Here is a tiny trained network, its code and every weight. The questions are about switching its units off for an input and a target symbol, where a switched-off unit gives its printed mean instead of its output.

import numpy as np


def w(rows, s, z=0):
    codes = np.array(rows[::2]) - 128.0
    scale = np.full(codes.shape[1], s)
    scale[-1] = z or s
    return codes * scale


def norm(h):
    return h / np.sqrt((h * h).mean(-1, keepdims=True) + 1e-5)


def f(y):
    return np.maximum(y, 0)


def softmax(a):
    e = np.exp(a - a.max(-1, keepdims=True))
    return e / e.sum(-1, keepdims=True)


def log_softmax(a):
    a = a - a.max(-1, keepdims=True)
    return a - np.log(np.exp(a).sum(-1, keepdims=True))


def net(x, mask):
    ids = ['ΛΣΨζηθμξ'.index(c) for c in x.split()]
    T = len(ids)
    res = E[ids] + P[:T]
    q, k, v = (norm(res) @ M[0].T for M in (Q, K, V))
    z = softmax(np.where(np.tri(T) > 0, q @ k.T / 2**0.5, -1e9)) @ v
    res = res + np.where(mask[0], z, O[0][:, -1]) @ O[0][:, :-1]
    y = f(norm(res) @ A[0][:, :-1].T + A[0][:, -1])
    res = res + np.where(mask[1:9], y, B[0][:, -1]) @ B[0][:, :-1]
    return log_softmax(norm(res)[-1] @ U[:, :-1].T + U[:, -1])


Q, K, V, O, A, B = {}, {}, {}, {}, {}, {}
E = w([
[83,169,149,77,165,164],'Λ',
[96,42,87,112,95,112],'Σ',
[120,78,70,102,91,110],'Ψ',
[96,173,122,52,150,148],'ζ',
[78,198,172,87,179,140],'η',
[65,142,111,201,139,120],'θ',
[117,1,98,166,92,41],'μ',
[194,105,83,204,127,229],'ξ',
],0.02)
P = w([
[151,85,155,105,125,189],'0',
[103,94,149,118,68,224],'1',
[51,77,75,88,165,168],'2',
[81,167,140,148,7,156],'3',
[100,140,53,125,194,84],'4',
[137,227,142,193,39,80],'5',
[83,147,42,137,137,128],'6',
],0.015)
Q[0] = w([
[92,154,145,135,2,149],'H0',
[104,148,50,118,145,108],'H0',
],0.031)
K[0] = w([
[146,115,56,130,255,71],'H0',
[201,192,145,184,101,69],'H0',
],0.029)
V[0] = w([
[66,77,235,191,176,90],'H0',
[109,133,45,252,122,197],'H0',
],0.027)
O[0] = w([
[206,170,2,120,245,66,80],'H0',
[209,243,69,154,19,154,244],'H0',
],0.013,0.011)
A[0] = w([
[131,74,96,194,103,94,86],'N0',
[153,167,91,137,156,81,133],'N1',
[89,225,175,124,193,175,77],'N2',
[57,188,74,210,119,121,225],'N3',
[140,133,98,149,202,72,136],'N4',
[250,99,184,180,143,227,85],'N5',
[48,132,153,182,167,130,254],'N6',
[15,164,73,110,94,32,155],'N7',
],0.027,0.0065)
B[0] = w([
[91,58,91,168,138,125,169],'N0',
[167,48,182,86,42,29,217],'N1',
[11,88,58,207,107,138,151],'N2',
[166,57,47,81,152,149,250],'N3',
[76,199,158,240,96,164,212],'N4',
[11,219,86,157,150,250,150],'N5',
[217,190,89,78,123,66,225],'N6',
[4,190,40,115,23,155,216],'N7',
],0.026,0.015)
U = w([
[97,171,82,104,224,69,105],'Λ',
[84,8,119,49,224,145,218],'Σ',
[106,77,204,64,50,246,50],'Ψ',
[109,156,206,32,113,103,254],'ζ',
[104,196,163,225,126,78,179],'η',
[254,192,83,74,142,76,83],'θ',
[117,8,132,215,71,41,57],'μ',
[242,191,113,218,106,223,126],'ξ',
],0.0088,0.0042)

Each question gives the input, a string of symbols that net reads in full, and the target symbol t.
The units are the heads (2 rows each of Q, K, V and O) and the neurons (one row each of A and B). Each row of codes is followed by its name. A weight is (code - 128) times the scale printed after its matrix; where a second scale follows, it is the last column's (O, A, B and U).
mask holds one flag per unit, heads first, then neurons. A switched-off unit (its flag False) gives its mean, the last column of its rows in O or B, instead of its output. The means were averaged over made-up inputs and are rounded, as every weight is.
A unit's drop is (log p(t) with every unit on - log p(t) with that unit switched off) / (log p(t) with every unit on - log p(t) with every unit switched off).
The circuit of an input: a set's keep is (log p(t) with only the set's units on - log p(t) with every unit switched off) / (log p(t) with every unit on - log p(t) with every unit switched off). Starting from all 9 units, units are removed one at a time, each time the one whose removal leaves the highest keep (on an exact tie, the one counted first), for as long as the keep stays at least 0.8.
circuit, biggest first: the units of the circuit, biggest drop first
most important unit: the unit with the biggest drop
top k neurons: the k neurons with the biggest drops, biggest first
drop when u is switched off: that unit's drop, to one decimal
input Ψ ζ μ ζ Σ θ Ψ, target θ: circuit, biggest first	[H0 N4]
input Ψ Ψ ζ Ψ, target ζ: top 3 neurons	[N3 N6 N4]
input θ Λ Ψ, target θ: circuit, biggest first	[H0]
input θ Λ Σ ζ ζ, target ζ: circuit, biggest first	[H0 N6]
input Σ μ θ η η Σ, target η: circuit, biggest first	[H0 N4]
input Ψ μ ξ ξ θ ξ, target θ: top 2 neurons	[N4 N1]
input ζ η Λ, target η: circuit, biggest first	[H0 N4 N3]
input Ψ μ μ μ μ Λ, target μ: circuit, biggest first	[H0 N1 N6]
input μ Σ η, target Σ: circuit, biggest first	[N3 N4]
input Ψ Ψ ξ θ, target ξ: circuit, biggest first	[H0 N1]
input ζ ζ η Λ Ψ Ψ Ψ, target Ψ: circuit, biggest first	[H0 N6]
input Ψ μ Ψ Ψ ξ Σ, target ξ: top 2 neurons	[N1 N7]
input η Λ Ψ, target Λ: top 2 neurons	[N6 N1]
input Σ Ψ Λ, target Ψ: top 3 neurons	[N4 N7 N1]
input μ μ Ψ Σ θ, target Σ: most important unit	N3
input η ζ Ψ μ η μ Λ, target μ: top 2 neurons	[N1 N6]
input η ζ Ψ, target η: circuit, biggest first	[N4 H0 N3]
input Σ ξ Σ θ θ μ ζ, target μ: top 3 neurons	[N1 N6 N4]
input Ψ θ θ Σ, target θ: drop when N3 is switched off	0.0
input Ψ Ψ Ψ Σ Λ, target Σ: drop when N7 is switched off	-0.1
input μ ξ μ, target ξ: drop when H0 is switched off	1.3
